Here is a tiny trained network, its code and every weight. The questions are about switching its units off for an input and a class, where a switched-off unit gives its printed mean instead of its output.

import numpy as np


def w(rows, s, z=0):
    codes = np.array(rows[::2]) - 128.0
    scale = np.full(codes.shape[1], s)
    scale[-1] = z or s
    return codes * scale


def norm(h):
    return h / np.sqrt((h * h).mean(-1, keepdims=True) + 1e-5)


def f(y):
    return np.maximum(y, 0)


def log_softmax(a):
    a = a - a.max(-1, keepdims=True)
    return a - np.log(np.exp(a).sum(-1, keepdims=True))


def net(x, mask):
    res = np.array(x, float).reshape(1, 7) / 4 @ E
    u = 0
    for l in range(2):
        y = f(norm(res) @ A[l][:, :-1].T + A[l][:, -1])
        res = res + np.where(mask[u : u + 13], y, B[l][:, -1]) @ B[l][:, :-1]
        u += 13
    return log_softmax(norm(res)[-1] @ U[:, :-1].T + U[:, -1])


A, B = {}, {}
E = w([
[139,110,157,89,155,161,177,172,169],'x0',
[233,92,202,216,17,123,26,123,142],'x1',
[109,253,170,152,143,9,101,150,221],'x2',
[85,105,182,131,156,153,123,138,125],'x3',
[45,143,72,81,54,194,8,186,174],'x4',
[128,132,159,96,133,134,123,104,112],'x5',
[165,123,100,118,137,147,186,191,181],'x6',
],0.0059)
A[0] = w([
[99,167,118,117,72,204,89,188,137,101],'L0N1',
[115,110,86,56,133,147,19,177,118,85],'L0N2',
[113,242,180,151,146,89,99,153,183,89],'L0N3',
[161,192,113,121,117,67,106,142,138,103],'L0N4',
[239,89,191,142,97,132,8,158,179,99],'L0N5',
[119,122,80,79,172,94,125,136,152,147],'L0N6',
[158,66,77,127,139,210,112,104,90,123],'L0N7',
[87,131,123,95,161,98,146,108,134,97],'L0N8',
[59,192,33,84,194,161,130,125,107,107],'L0N9',
[165,138,187,216,106,75,254,112,99,168],'L0N10',
[150,121,142,103,177,142,108,103,213,187],'L0N11',
[173,97,133,146,168,113,127,100,92,3],'L0N12',
[126,207,114,81,120,177,44,147,199,143],'L0N13',
],0.0097,0.0024)
B[0] = w([
[145,139,69,148,171,110,152,50,134,196],'L0N1',
[125,158,90,142,135,208,139,79,174,196],'L0N2',
[82,147,164,143,30,116,236,146,114,221],'L0N3',
[123,97,143,120,107,146,177,141,109,181],'L0N4',
[123,123,94,76,195,80,66,219,85,254],'L0N5',
[97,136,142,158,115,106,71,125,65,172],'L0N6',
[62,222,242,168,1,43,205,180,135,200],'L0N7',
[169,92,102,177,158,91,120,183,86,167],'L0N8',
[194,106,125,103,154,90,70,170,92,216],'L0N9',
[116,102,91,116,178,196,118,74,158,238],'L0N10',
[108,115,108,135,54,158,99,104,70,164],'L0N11',
[144,178,144,143,155,152,157,128,169,164],'L0N12',
[174,106,159,153,142,177,130,80,142,216],'L0N13',
],0.0085,0.0096)
A[1] = w([
[135,94,154,123,212,110,171,2,189,31],'L1N1',
[157,16,100,118,176,109,63,228,69,168],'L1N2',
[69,88,105,147,37,123,213,182,118,188],'L1N3',
[155,136,143,91,218,101,50,184,99,233],'L1N4',
[78,148,130,157,152,130,85,128,179,6],'L1N5',
[74,48,146,80,6,107,180,111,99,18],'L1N6',
[137,91,120,154,213,91,169,52,136,75],'L1N7',
[175,49,92,122,136,177,131,87,150,107],'L1N8',
[134,116,88,169,175,195,110,33,176,238],'L1N9',
[92,184,186,125,91,115,141,151,146,71],'L1N10',
[120,184,200,90,104,134,132,169,182,197],'L1N11',
[117,187,91,89,102,191,96,88,205,59],'L1N12',
[109,123,80,117,32,153,125,119,78,111],'L1N13',
],0.0084,0.0015)
B[1] = w([
[144,125,82,107,147,180,73,98,234,192],'L1N1',
[127,114,105,85,167,6,74,171,94,254],'L1N2',
[96,161,190,125,47,121,150,65,91,238],'L1N3',
[162,131,40,121,151,76,114,209,109,235],'L1N4',
[142,126,109,126,153,193,149,140,124,136],'L1N5',
[92,244,201,206,114,119,165,94,127,198],'L1N6',
[134,124,125,120,90,180,74,156,145,190],'L1N7',
[67,137,145,160,97,155,88,115,117,166],'L1N8',
[146,48,96,138,117,254,132,72,188,210],'L1N9',
[128,139,158,138,100,110,187,103,128,186],'L1N10',
[118,142,108,101,126,103,170,86,97,179],'L1N11',
[143,63,163,107,196,163,117,93,202,171],'L1N12',
[148,98,178,131,177,128,162,162,145,187],'L1N13',
],0.0084,0.0082)
U = w([
[64,227,253,162,35,97,219,80,76,6],'0',
[144,124,43,89,193,20,49,207,28,255],'1',
[135,81,93,135,167,248,89,45,228,151],'2',
],0.011,0.00085)

Each question gives the input, the list of numbers given to net, and the class t.
The units are the neurons (one row each of A and B). Each row of codes is followed by its name. A weight is (code - 128) times the scale printed after its matrix; where a second scale follows, it is the last column's (A, B and U).
mask holds one flag per neuron, layer by layer. A switched-off neuron (its flag False) gives its mean, the last column of its row in B, instead of its output. The means were averaged over made-up inputs and are rounded, as every weight is.
A unit's drop is (log p(t) with every unit on - log p(t) with that unit switched off) / (log p(t) with every unit on - log p(t) with every unit switched off).
The circuit of an input: a set's keep is (log p(t) with only the set's units on - log p(t) with every unit switched off) / (log p(t) with every unit on - log p(t) with every unit switched off). Starting from the 12 units with the biggest drops (on a tie, the unit counted first), units are removed one at a time, each time the one whose removal leaves the highest keep (on an exact tie, the one counted first), for as long as the keep stays at least 0.8.
units of the circuit, in order: the units of the circuit, biggest drop first
k most important neurons: the k neurons with the biggest drops, biggest first
top k neurons in layer l: the k neurons of layer l with the biggest drops, biggest first
drop when u is switched off: that unit's drop, to one decimal
input [7,-6,-6,-8,-4,5,3], class 0: top 2 neurons in layer 0 => L0N7; L0N5
input [8,5,4,0,6,1,-6], class 2: top 4 neurons in layer 0 => L0N2; L0N13; L0N9; L0N1
input [5,-8,-8,6,1,0,7], class 0: top 2 neurons in layer 1 => L1N3; L1N6
input [5,-3,-5,2,-6,-8,-2], class 2: 4 most important neurons => L0N10; L0N3; L0N5; L1N1
input [5,8,0,8,-8,1,4], class 1: top neuron in layer 1 => L1N2
input [8,-7,4,-6,-7,2,-1], class 1: top 3 neurons in layer 0 => L0N8; L0N2; L0N13
input [-1,-7,-7,-3,6,-2,6], class 0: top 4 neurons in layer 0 => L0N7; L0N5; L0N10; L0N2
input [-6,2,2,5,-3,-2,-3], class 2: 2 most important neurons => L0N10; L0N7
input [-8,5,-5,3,8,8,-8], class 2: 2 most important neurons => L0N2; L0N3
input [1,8,-5,-1,-2,-6,-2], class 1: 2 most important neurons => L0N5; L0N3
input [-4,7,-6,8,-6,6,6], class 1: 3 most important neurons => L0N5; L0N3; L0N10
input [4,0,-2,2,3,-5,-7], class 2: 3 most important neurons => L0N2; L0N3; L0N1
input [-7,-3,8,-4,8,-5,3], class 0: 2 most important neurons => L0N3; L0N10
input [-3,-6,5,6,-7,1,6], class 2: top 3 neurons in layer 0 => L0N10; L0N5; L0N7
input [-2,-2,5,-6,-4,-8,2], class 0: units of the circuit, in order => L0N3
input [-6,6,-7,7,7,5,7], class 0: 3 most important neurons => L0N7; L0N10; L0N9
input [-4,3,-6,2,-7,0,7], class 2: 3 most important neurons => L0N10; L0N3; L0N12
input [1,6,3,6,5,2,-5], class 1: top 2 neurons in layer 0 => L0N5; L0N10
input [5,5,4,7,4,0,3], class 1: 2 most important neurons => L0N5; L0N7
input [-5,0,-7,-3,-8,0,1], class 2: 4 most important neurons => L0N10; L0N3; L1N1; L0N12
input [1,-4,-4,-7,-7,6,-4], class 2: top neuron in layer 0 => L0N5
input [5,7,6,-1,4,4,-8], class 1: top 2 neurons in layer 0 => L0N5; L0N7
input [5,-7,-8,1,-1,-1,-2], class 0: drop when L0N5 is switched off => 1.4
input [-1,7,1,6,2,5,0], class 1: drop when L0N5 is switched off => 3.3
input [-5,8,3,-1,1,6,-7], class 1: drop when L0N5 is switched off => 3.9
input [6,1,3,0,-8,-6,-7], class 2: drop when L1N11 is switched off => 0.0
